Each row has a hidden value; after the row comes its grade, the name of the range that the value falls in. Each part has its own.
[ -87 -126  145  -54   50  -91 -131  -39  123  135  155   58  -73   62
   64 -159 -158  -20  -12  -69  156  226 -166  107  -61 -144  -42  -79
   -7 -144  -53 -102   23 -337  -13   35] -> Q
[-109 -171   90 -189  109 -445 -211   15  -44   82  189   57  -61  -30
 -114  -60  105 -173  208 -173  345  143 -285 -229  121 -118   45 -416
  -82   98 -259  -47 -278    0  173  250] -> R
[ 255 -273 -109  115  439 -105 -222  -30    5    1  108  -66  313  -30
 -337   32 -373  -61   -5 -137  379  118 -301   55  -50  403   32 -456
  110 -187 -213  -49 -261 -262  150  322] -> G
[ -60   71  -17    3   88  -21  -25 -120   21  -95  -76 -120  -13  -46
  -68  -48 -153  -93    2 -126   -1  108  -16  123 -108  -25    2  -74
   11  -37    0   65  -64 -133  -18  -31] -> H
[-211 -387  177 -185 -182 -225 -208  166  171  198  385  422 -386  243
  470 -279   24  124  -13   36  134  414 -186 -155   50 -564   68  107
 -278  -41   26  -11  167 -366  -92  105] -> F
[  89 -372 -214   -4  214 -208 -212  166 -135 -269  168  248  -20   92
   86  -43 -108  124   29 -140  176  205  -56 -244  -76    3  309 -193
 -279   -4    4  260 -239 -108   89  307] -> F
[ 241   48  321  238  116  -62  160   -2  -83 -168  -85 -241  464  249
 -698   76 -299 -151 -306  122  133  -72  220   27   33  740 -231 -230
  226 -173 -214 -314 -500  292  -65  269] -> Z
[-184    6  376  -82  -63    4   77 -112  327  129  156   15 -203  122
  201 -171 -373  107   42  154  -45  252  -88  109  -49 -259 -224   77
   86  -91  118  -82  165 -422 -218  -66] -> H
[-143  -39   96 -125   95 -222 -180 -135   98  239   82  -76  -68  -92
  -88 -123  -21 -214  117 -167  241  174 -329  100   28 -185  -90 -269
   65  -46 -190 -135  -21 -239   80    5] -> H
[ -40 -284  245 -107  169 -219 -188  -82  351  416  302   43  -61   28
  -15 -137 -327  -48  141   78  354  299 -554   18  128 -154 -233 -336
  165  -97 -183 -198   85 -492  -25  173] -> G
[ -77  142  282   49 -111  109   71 -101  110   15   -4 -110   20  140
  -44 -116 -228  -67 -213   -7  -39  124  155  259 -122   43 -159  142
   86 -188    0 -197    4 -190 -127  -84] -> R
[-122  243  276   22 -215   52  252 -121  152 -130 -138 -170  -89  141
  -74  -33 -211  -77 -141  153 -236   74  242   65   -1  -30 -222  173
   90   49   94  -22   -7   68 -276  -98] -> N
[-184  409  213   55 -338   89  249 -206   98   16 -343 -324  -65   72
 -250  -66   41 -357 -285   62 -288   28  249  261   41  -72 -308  245
  160   38  -13 -151   63  232 -278 -293] -> Z
[ -91   -7  105  -93  -24 -240   19    4  -14 -169   33    2  -89   61
  -56  -11  -38  -65   76  -21   39   97   36 -216   57  -64   17 -143
  -85  150  -43   97 -225  110  -27  153] -> W
[-189 -114  153 -126  -33 -111  -91  -59  208  162  150   95 -242   50
  212 -188 -138   11   67   -1   56  280 -205   51  -15 -374  -70   -9
  -39  -48   30  -11  146 -363  -97  -39] -> Q
[ -68   81  124   13    7    0  -88 -117   25  103  -16 -127   56   10
 -127 -115  -74 -195 -135 -174  117  119  -27  274 -106   19  -77  -36
   69 -183 -130 -198  -43 -192   30  -66] -> H
[ -68   15  420  -60  -69 -317  106  -52  123  113   54 -124   39  153
 -366  -19  -86 -203    9  174  141   67  -95 -176  235   99 -311 -267
  162   89 -211 -244 -253  195 -112  180] -> Z
[-284  330  276    5 -552  142  268  -69  106  -69 -208  -72 -281  247
  130 -160   87 -158 -367  122 -422  137  448  178  -16 -322 -192  552
  -56   36  155  -66  187  160 -378 -319] -> N
[ -90 -102 -241   -4  -52  -13 -194   19  -81  -49  -41  105 -155   15
  158 -154  123 -120 -159 -240   -7  226    6  127 -118 -274  201  122
 -225  -63   11  131   75 -144    5  -79] -> F
[-248   47  225 -108 -385 -113   35   69    4  -41   55  135 -271  228
  202 -172  175  -89 -179   -7 -110  189  240  -62   19 -339   -1  268
 -205   52   17  -51    2   85 -147  -47] -> W
[ -71   14   10   75 -122  232    9 -102  241   90  -48  -15 -153   96
  197 -162 -268  -20 -248   43 -166  269    8  318 -118 -235 -106  305
   23 -153  131   18  315 -372 -245 -193] -> G
[-153  135   91   -9 -270   -3    6   -2  -82  -90  -72   -9 -107  138
   35 -125  142 -176 -258 -133  -91  117  273  118  -74 -139   28  230
 -136  -42  -29  -68  -43   85  -71  -97] -> W
[ -68  246  290   73 -189  -11  250 -119   89  -77 -207 -244   35  154
 -319  -13 -127 -205 -208  159 -180   19  218   69   75  126 -285   76
  157   36  -27 -131 -110  240 -253  -68] -> Z
[  50   59   43   77  -56 -111   42   47 -190 -285  -96  -76  137  140
 -282   31   15 -160 -205  -91   19    1  283  -86  -13  266   54  -51
  -77   22 -114  -15 -361  304   -3  166] -> N
[  -6  110  186   80 -162  -70  222   26  -46 -303 -138  -79   23  230
 -224   19  -93  -67 -201  144 -182   28  344 -139   49  162  -89   87
  -32   92   36   35 -251  346 -214   88] -> Z
[ -24  -51  357    3 -159 -161  189  116   44 -253  105   94  -42  336
  -59  -24 -201  104 -111  233  -67  107  273 -287   76   96  -90   41
  -74   77   49   -6 -264  188 -212  237] -> N
[ -44  265  183  159 -337  193  175  -23  -82 -183 -211 -132   58  248
 -146  -81    7 -185 -498  -22 -228   37  514  257 -119  146  -88  385
  -18 -141   14 -170  -72  191 -198 -142] -> N
[-194  200  405  -32 -286 -117  290 -103  200   16 -128 -151 -157  192
 -180  -71  -91 -148  -92  293 -231  101  122  -59  180 -133 -361  105
  127  142   34 -102  -11  229 -348  -93] -> Z
[-213  124   87  -86  -62   -2   60 -168  196   -4  -66  -83 -241  -36
  150 -112 -178  -34   74    1 -156  190  -50  112  -63 -338  -98   80
   16   43  130  117  155 -229 -170 -173] -> H
[   2 -341  -33  -52   58 -176 -225  100   70   80  232  224 -110  118
  133 -132  -89   13  -30  -51  216  290 -223 -100   31 -171   94 -108
 -155  -49  -83   36  -16 -246    7  200] -> G
[-200   72 -231   -4 -239  137 -144 -102   40  126 -174   -6 -269  -27
  222 -215  189 -258 -271 -226 -161  258    4  366 -113 -477   64  341
 -142  -82   37   62  338 -201 -110 -336] -> G
[ 128 -167  197   33   82 -288   93  168 -115 -391  123   77  144  259
 -252   85 -211   90  -17  119  115   27  202 -435   80  363   50 -251
  -99  106  -64   71 -526  292  -35  456] -> N
[-269  172  304  -92 -387 -165  300  -39  154 -108 -137  -30 -330  208
   20  -82   40  -90  -55  287 -347  135  210 -207  183 -348 -235  216
  -45  270  137   90   25  317 -382 -113] -> Z

Part 2:
[ -64 -143    2  124  141  -42   71 -104   35   10    6   58   27   90
  253 -111 -207  -75 -111   25 -175   99 -138 -140  -19   87   46    9
 -261  -33  -66  -33   75  -13 -228 -276] -> Fm
[-110 -181  -52  -54  -54  -58  -13 -121 -113  -64   36   12   62  -58
 -116   75   46  174  -42   18  -20   91   78 -152  -96  199  248  230
  -35    1   77 -162  -13   45  112 -106] -> Nt
[-102 -129    1    9  -43    0    8  -44  -54   10  -40   37   22  -20
    2  -17   90   44    7   49   11    8    8  -36  -74   18   98  -21
  -49  -10   92  -38   -7   48   49  -88] -> qt
[-324 -178  258  -54  279 -256 -128 -107  235 -424 -370  329 -144   27
  424  102  412 -298  -22  552 -205  122 -109  150   66 -190  129 -570
  -89  349  -25  207   32  -51 -302 -379] -> Jl
[-116 -148  -24   10  -78  -13   18   -1  -93   37  -30   56   99  -22
   92  -50   12   19   -4   27    3  -12  -36 -113  -93   52  135   86
  -71  -30   91  -78  -12  115   35 -103] -> Ph
[ -15  -68   72  -15   80   32  -50 -132   36   21  -71  -48 -186   -5
 -212   -3  215   65    2  131   32  151   84   83   12  -19  -17 -193
  -66   34   96   33   -3  -69   42  -55] -> jd
[ 247   77 -114   51 -178  366   63  -50 -189  564  190 -411 -129  -75
 -718 -210  -54  368   57 -281  281   85  196  -43  -85  122 -181  254
  -76 -317  220 -140  -57    7  341  246] -> Jl
[-127 -208   98  167  156  -70   68  -25   40  -22  -18   82   19  125
  372 -136 -207 -149  -58   50 -224   44 -240  -44   24   33   23  -23
 -354  -34  -97   -9  100   14 -368 -319] -> qt
[ -16 -154  259 -231  289 -103 -418  250   -7  249 -374  -14 -123   80
  279 -414 -166 -511 -190  536   21  771 -439 -438  148  354  -15  447
 -648  315  -32 -184  -83  360 -706 -335] -> Fm
[-101 -109  -40  -18 -138   31    8   22 -117   97  -44   26  100  -63
   -1  -63   67   52   21   26   76  -31   12 -114 -119   34  125   93
  -13  -43  140  -80  -41  139  127  -37] -> Ph
[ -48  -53   12   68  -64   92   30   50  -21  166  -97   28    4   16
  103 -158   72  -81   36   42   71  -53  -61   11  -62 -129  -72 -197
  -67  -55  122   60   -9   88   18  -42] -> qt
[-167  -75  -24   -4  -91   16   64  -70  -71   13  -35   35  103 -132
  -47    5  122  134   40   74    3  -91   83  -81 -139   24  184   56
   38  -41  111  -50  -30   54  169  -97] -> Nt
[-101  -94    3   26  -94   44   20   49  -65  114  -84   45   67  -28
   92 -113   62  -34   33   54   54  -50  -48  -56  -90  -44   39  -39
  -57  -42  119  -10  -26  124   37  -66] -> gr
[  37 -242 -257  -32 -263  -29   -2 -124 -196  -95  129   79   78   87
 -130  188  130  208  -55 -266  164  -29  179  -65 -142   70  181  -58
  232  -56  226 -128   -7   53  428  157] -> gr
[  92  -20 -161   29 -182  194   71  -51 -182  332  134 -185   57  -65
 -331 -129  -94  247   -8 -205  161   21  118 -178 -138  148   18  267
  -25 -211  168 -160  -41   76  276   96] -> Nt
[-126   39  427   12  380   71 -120   98  163  293 -310 -142 -249  -82
   44 -411   -6 -279   40  541 -134  356 -287   -8  144   21 -170   68
 -606   99  -88   64  -13   61 -619 -380] -> jd
[-135 -107  -43  -59   30  -77  -15 -195   -1 -141  -62   91   17  -70
  -60  107  163  107  -69  145  -41  101  116 -117 -101  103  218  -20
   45   85   70  -55  -16  -33  112 -153] -> Fm
[-114   -5   -3  128  -65  118  166 -109    1   84    5  -16   13  -92
  -97  -33  135  160   90  -11   -8 -219  107  103 -118 -139   10 -207
   42 -138  102   73   13  -64  179  -59] -> qt
[-104  -56  -51  -67 -205   75   -7   44 -141  149  -78    3  104 -130
 -114  -61  173   94   64   56  162  -58   75 -107 -156    9  123   90
   73  -43  211  -72  -85  167  248   34] -> Ph
[-327 -283  256  -16  391 -390 -123 -228  313 -657 -341  441 -211  153
  556  238  436 -340  -83  530 -320  160 -115  241  122 -229  166 -788
  -74  410  -84  255  111 -164 -367 -442] -> jd
[-163  -33   45  -27 -110   77   24   34  -87  147  -99  -17   83 -168
  -95  -98  142   84   84  138   69  -63   32  -78 -132   10  115  119
  -31  -42  137  -51  -68  123  113  -73] -> gr
[ -87 -169  -41  -42  -76  -23  -18  -46 -132   26   19   -3   74  -42
  -70   -2    4  115  -25    6   17   84   20 -162  -91  176  192  242
  -77  -23   88 -158  -22  100   74  -83] -> Ph
[   4 -152   32   27   87  -11  -42 -115    6  -14  -12  -15 -137   85
  -62  -10   53   21  -54   37  -25  172   -4   17   25   48    2 -110
 -145   17   45  -20   35  -44  -60 -101] -> Jl
[ -43 -229  -55  -34    6 -111  -90  -18  -52  -75  -75  141   34  126
  260  -23  -20 -140 -123   53   -9  180 -109 -168  -21   91  112  -29
 -109   93   64  -71   16  123  -87 -131] -> Nt
[  -2  -46   43   26   16   75  -23  -37   22  112  -97  -17 -124   25
  -55  -94  155  -35   14   93   72   67    7   64  -10  -99  -90 -258
  -66   -4  117   71   -8    6   28  -31] -> Jl
[-134  -46   36  -20  -94   77    9   76  -98  202  -99  -25   95 -131
  -10 -167   43   15   57  125   60  -16  -41 -136 -110   39   87  180
 -111  -50  117  -72  -62  170   29  -93] -> Ph
[  47 -107   29   -5   70   26  -67 -125   13   30  -35  -50 -197   67
 -182   -7  149   39  -35   52   49  197   55   58   28    7  -41 -184
  -87   25   99    7   12  -53   28  -25] -> jd
[ -74  -58  -31   14 -146  105   43   54 -133  226  -23  -49  104  -90
  -57 -148   -1   74   48   -4   91  -51   -6 -127 -125   40   66  169
  -70 -111  139  -88  -48  151  114  -25] -> Ph
[ -59  -47   18   65  -64   94   32   50  -17  165 -104   25    2    4
   97 -156   80  -76   42   56   71  -64  -55   15  -66 -134  -71 -200
  -63  -54  123   65  -14   88   21  -47] -> qt
[-216  152  260  199  170  192  210  -63  166  235 -140 -107  -88 -209
  -51 -250  106   40  172  285 -158 -204  -27  183  -42 -231 -125 -228
 -230 -138  -26  196   21 -118 -157 -280] -> Jl
[  86 -228 -404   46 -356    0  122 -306 -175 -227  261  109   51  118
 -278  388  270  409  -38 -475  193 -235  401  108 -199  -71  170 -388
  514 -138  287  -39   34 -125  758  296] -> qt

[-154  250  345  500   -4  303 -467 -337  -60  266 -125    0 -409  253
  -19  168  112  -62  366 -348  161  140   59   10 -316  179  -85 -176
 -140  303 -152 -194 -181 -169  312  -12] -> L
[ 263  154  102  213  102  192 -447 -242  -12  262  -92   22  -39  269
 -361  -52 -377   83  439    6  109  -30 -135  -66  370 -255 -229   74
  120  -51  -94   82  -51  144  313   -8] -> D
[ -79   39   -7   64  -23   27  227  -41  205   28   36   90   32   60
   42 -105   24   69  -51   59  -26 -109  137  -21 -134   79   79 -248
  102   57  123 -134  -87 -136  -35 -301] -> U
[  55  112  242 -252 -212  133  337  -65   17  105  315  -30  249   62
   94  -29  232  102   76  142  167  -83   25   92  279  -50  121  130
   86  -94  -24 -274 -170 -131  115  -81] -> B
[-149  304  320  431    9  372 -270 -372   67  224  -18   -1 -405  273
  172   86  227  -85  258 -267  193  129  186  142 -349  178  125  -43
  -54  409 -169 -124 -323  -80  300   14] -> S
[ -32 -159   -5  -39 -224 -103  255  148   54 -122  159   12  171  187
  -97   23   32    8 -204    2  -71   -7   96    2 -245  -88 -108 -256
  197  -10  135  -24  165  -13  -73   18] -> Y
[-234    6  -41  575  110  -24 -371  -38  154   -2 -342  113 -346  192
 -207   65 -174  -86   47 -269 -195   42  142 -143 -646  143 -226 -621
   -2  235   88   53  155 -115   -4 -182] -> Y
[-193 -247   11  713  -26  -10 -526 -178 -123  246 -399  156 -451  246
 -204  153 -223    7  185 -534   46   64  -81 -305 -645  360 -481 -721
 -187  215  229 -197  146 -346   91 -356] -> U
[-169  123  283   63  -71  139  -37  -81   19  135   44   11  -48   65
   96   55  277  -24  168  -52   69  -46   33   43  -81  148    7 -123
  -96   23  -34 -212  -84 -271  137  -91] -> L
[-238    3  307   81 -145  127  -34  -32  -28   94   72   -4  -89  128
  182  109  402  -94   79 -132   87    4   47   95 -276  196  -32 -151
 -119   87   -8 -161  -22 -284  136   25] -> S
[-201   32  243  107 -108  120    7  -82   11  124   47   24  -91  102
  151   60  304  -33   85 -111   91  -24   56   46 -229  207   -1 -183
  -89   89   26 -205  -77 -287  110 -105] -> L
[-109  330  360  411   30  353 -384 -376   -3  295  -73   -2 -357  211
   42  103  143  -32  397 -248  191   92   72   52 -156  156   22  -55
 -119  273 -185 -210 -280 -148  329  -55] -> L
[  90   -3  -84  429 -102  139   43 -296  104  115   19   80 -222  360
  -70  -38 -249  106  -39 -233  138  107  196  -40 -392   24   -8 -252
  238  375  111  -88 -194  115   76 -204] -> Y
[  56  427  252 -214 -111  201  316  -47  210  -91  364 -116  215  142
   12  -34  218   -6   20  243   -6   23  260  257  178 -299  330  255
  282   66 -243  -40 -215  198  117  204] -> U
[ 257  255  124  550  117  302 -665 -421  -34  298 -175    7 -315  427
 -407   41 -467   46  490 -233  158  143  -33  -61   78 -225 -235    6
  138  222 -180   88 -142  258  394   65] -> D
[ 131  246   81 -388   70    2  152  202  253 -143  189  -51  432   38
 -220 -163  -22  -19   72  493 -200 -187   59  154  507 -466   87  206
  301 -303 -134  253  101  209   49  188] -> D
[  31 -209  -12 -108 -120 -138   83  188   18  -29   40   51  250   92
 -206  -25  -83   37  -28   92  -86 -124  -82  -96   63 -116 -253 -238
  105 -234  161   -1  253  -99  -27  -85] -> C
[ 218   84   38 -214 -141   65  300   -2  123  -16  286  -24  303  176
 -117 -107  -74   98  -13  228   48  -59   75   87  297 -311   72  142
  314  -87  -13   10  -62  180   65   31] -> C
[-150 -228   57  318  -68  -43 -224  -53  -84  209 -215  136 -143   83
 -106   65  -64   55  154 -255   47  -77 -130 -242 -264  287 -356 -524
 -174  -29  225 -257  128 -410   48 -382] -> U
[  66 -493 -144 -389  -98 -313  209  366  -26  -30   47  104  496   29
 -209 -167 -117   96 -108  310 -116 -342 -268 -131  309 -133 -388 -218
  134 -523  372  128  434 -200 -129 -144] -> V
[-225 -308   92 -343 -184 -198  385  293   10   23   89   98  352 -175
  126  -51  327   59 -102  173  -50 -302 -135 -105   70  234 -143 -340
 -138 -384  300 -292  210 -555 -138 -374] -> B
[  20   54  131   11  -86   24  -34   23   34   27   51    1  110  123
 -176   28  -21   11  112   21  -28  -29    0  -28   54 -117 -124 -129
   77  -82  -18  -66   76  -46   91  -18] -> Y
[ 172 -196  -23  107  -83  -14 -212  -35 -103   74   17   11   61  391
 -318  -25 -281   48   77  -39   45  -10 -110  -17    7 -251 -336  -69
  252  -33  105  210  185  157  131  173] -> V
[ -89  235  214  254  -75  226  -24 -238   80  107   76   -9 -185  226
   57   53  138   -6  109 -146  107   88  189   94 -270   60  113  -94
   65  284  -88 -155 -220  -45  158  -29] -> B
[ -99  -32  173 -102 -106  -34   57  108    6   54   40   30  172  -13
  -69   25  141   22   99   64  -34 -130  -67  -62   85   37 -137 -206
  -52 -204   66 -187  117 -278   35 -150] -> U
[ 198  -41  -28 -149   -3    4   22   24   56   20  122    6  249  260
 -231 -157 -204   73   52  244  -10 -138  -55   71  296 -344 -119  107
  320 -148   59  244   95  192   87  129] -> V
[ -99 -111   40  432  -77   29 -232 -134  -33  143 -162   92 -235  226
 -139   89 -125   26   94 -313   45   51   13 -156 -418  169 -260 -458
  -29  169  134 -154   55 -181   78 -218] -> U
[-104  173  142   48   34  139  102 -134  170  157   12   74  -11   -6
  112  -89  133   66  141   75   57 -140   78    4   45  149  123 -130
  -26   18   30 -224 -195 -245   76 -330] -> B
[ -50  -43  256   36 -214  144   76 -155 -106  228  142   19   -4  135
  115   60  220   79  136 -128  237  -27  -46   -7  -19  173  -59  -84
  -75   24   64 -339 -135 -288  157 -163] -> L
[ 107  117  112 -269   42  -33  -42  192  118  -53   75  -26  354   43
 -289  -82  -67  -14  167  339 -162 -167  -73   37  454 -362 -121   72
  164 -346  -82  168  197   73   87  122] -> D
[ -57 -296  -82 -235 -210 -215  439  276   95 -127  156   71  339   24
  -36  -72   66   62 -266  152 -109 -168   17  -60  -87  -14 -117 -313
  148 -206  272  -77  230 -178 -180 -190] -> Y
[-182  351  311 -321  -13  129  308   92  239  -60  237  -50  235  -85
  187  -66  468  -64   50  326  -82 -154  170  225  189  -50  310  114
   40 -113 -156 -100 -127 -158   53   21] -> L
[ -44 -439 -186 -390 -246 -334  620  420  128 -217  206   89  491   -6
  -30 -132   64   72 -417  261 -171 -240    7  -64  -59  -57 -135 -343
  217 -314  377   -5  333 -174 -288 -201] -> C
